Below are the code and all the weights of a small trained network. Each question names an input and a class and asks about switching units off, where a switched-off unit gives its printed mean instead of its output.

import numpy as np


def w(rows, s, z=0):
    codes = np.array(rows[::2]) - 128.0
    scale = np.full(codes.shape[1], s)
    scale[-1] = z or s
    return codes * scale


def f(y):
    return np.maximum(y, 0)


def log_softmax(a):
    a = a - a.max(-1, keepdims=True)
    return a - np.log(np.exp(a).sum(-1, keepdims=True))


def net(x, mask):
    res = np.array(x, float).reshape(1, 3) / 4 @ E
    y = f(res @ A[0][:, :-1].T + A[0][:, -1])
    res = res + np.where(mask, y, B[0][:, -1]) @ B[0][:, :-1]
    return log_softmax(res[-1] @ U[:, :-1].T + U[:, -1])


A, B = {}, {}
E = w([
[184,166,255,19],'x0',
[36,251,173,176],'x1',
[244,174,185,237],'x2',
],0.0072)
A[0] = w([
[108,232,254,77,121],'neuron 1',
[182,130,137,242,232],'neuron 2',
[98,230,206,132,254],'neuron 3',
[101,188,56,236,213],'neuron 4',
[59,128,132,93,42],'neuron 5',
[204,183,129,225,160],'neuron 6',
[201,109,82,199,224],'neuron 7',
[219,62,221,38,215],'neuron 8',
[70,136,81,185,123],'neuron 9',
[112,129,43,245,114],'neuron 10',
[110,228,220,124,197],'neuron 11',
[37,106,47,58,184],'neuron 12',
[40,169,112,148,60],'neuron 13',
[139,244,215,153,172],'neuron 14',
[237,51,186,118,238],'neuron 15',
[14,132,69,63,138],'neuron 16',
],0.0083,0.0045)
B[0] = w([
[196,210,2,188,240],'neuron 1',
[40,190,191,210,229],'neuron 2',
[150,234,16,32,254],'neuron 3',
[26,82,248,159,230],'neuron 4',
[26,221,156,179,152],'neuron 5',
[5,233,196,195,219],'neuron 6',
[93,128,179,241,207],'neuron 7',
[233,51,89,212,248],'neuron 8',
[124,83,174,113,179],'neuron 9',
[153,53,245,237,204],'neuron 10',
[142,230,7,34,240],'neuron 11',
[28,67,52,71,213],'neuron 12',
[34,211,106,34,168],'neuron 13',
[84,238,27,39,242],'neuron 14',
[204,92,105,235,232],'neuron 15',
[5,109,65,27,206],'neuron 16',
],0.0074,0.0093)
U = w([
[114,170,253,224,69],'0',
[230,208,60,58,91],'1',
[166,64,135,28,76],'2',
[165,118,49,193,213],'3',
[64,189,217,90,7],'4',
[215,30,181,137,207],'5',
[19,187,50,2,234],'6',
[50,39,205,113,3],'7',
],0.0078,0.0052)

Each question gives the input, the list of numbers given to net, and the class t.
The units are the neurons (one row each of A and B). Each row of codes is followed by its name. A weight is (code - 128) times the scale printed after its matrix; where a second scale follows, it is the last column's (A, B and U).
mask holds one flag per neuron, in row order. A switched-off neuron (its flag False) gives its mean, the last column of its row in B, instead of its output. The means were averaged over made-up inputs and are rounded, as every weight is.
A unit's drop is (log p(t) with every unit on - log p(t) with that unit switched off) / (log p(t) with every unit on - log p(t) with every unit switched off).
The circuit of an input: a set's keep is (log p(t) with only the set's units on - log p(t) with every unit switched off) / (log p(t) with every unit on - log p(t) with every unit switched off). Starting from the 12 units with the biggest drops (on a tie, the unit counted first), units are removed one at a time, each time the one whose removal leaves the highest keep (on an exact tie, the one counted first), for as long as the keep stays at least 0.8.
circuit, biggest first: the units of the circuit, biggest drop first
k most important neurons: the k neurons with the biggest drops, biggest first
drop of u: that unit's drop, to one decimal
input [7,-3,3], class 1: circuit, biggest first => neuron 4; neuron 12
input [8,-7,4], class 3: circuit, biggest first => neuron 15
input [-3,-8,-5], class 3: 2 most important neurons => neuron 14; neuron 3
input [-7,-5,-5], class 7: circuit, biggest first => neuron 3; neuron 11; neuron 1
input [1,0,5], class 0: 2 most important neurons => neuron 6; neuron 2
input [7,-8,7], class 3: 3 most important neurons => neuron 8; neuron 4; neuron 10
input [7,8,5], class 1: 3 most important neurons => neuron 1; neuron 16; neuron 12
input [-6,-7,-1], class 7: 2 most important neurons => neuron 1; neuron 8
input [2,-2,2], class 3: 2 most important neurons => neuron 4; neuron 10
input [7,-6,7], class 3: 2 most important neurons => neuron 8; neuron 15
input [-6,7,2], class 4: drop of neuron 10 => -0.1
input [5,-3,-5], class 2: drop of neuron 14 => 0.1
input [7,1,4], class 1: drop of neuron 3 => 0.0
input [7,5,6], class 1: circuit, biggest first => neuron 1
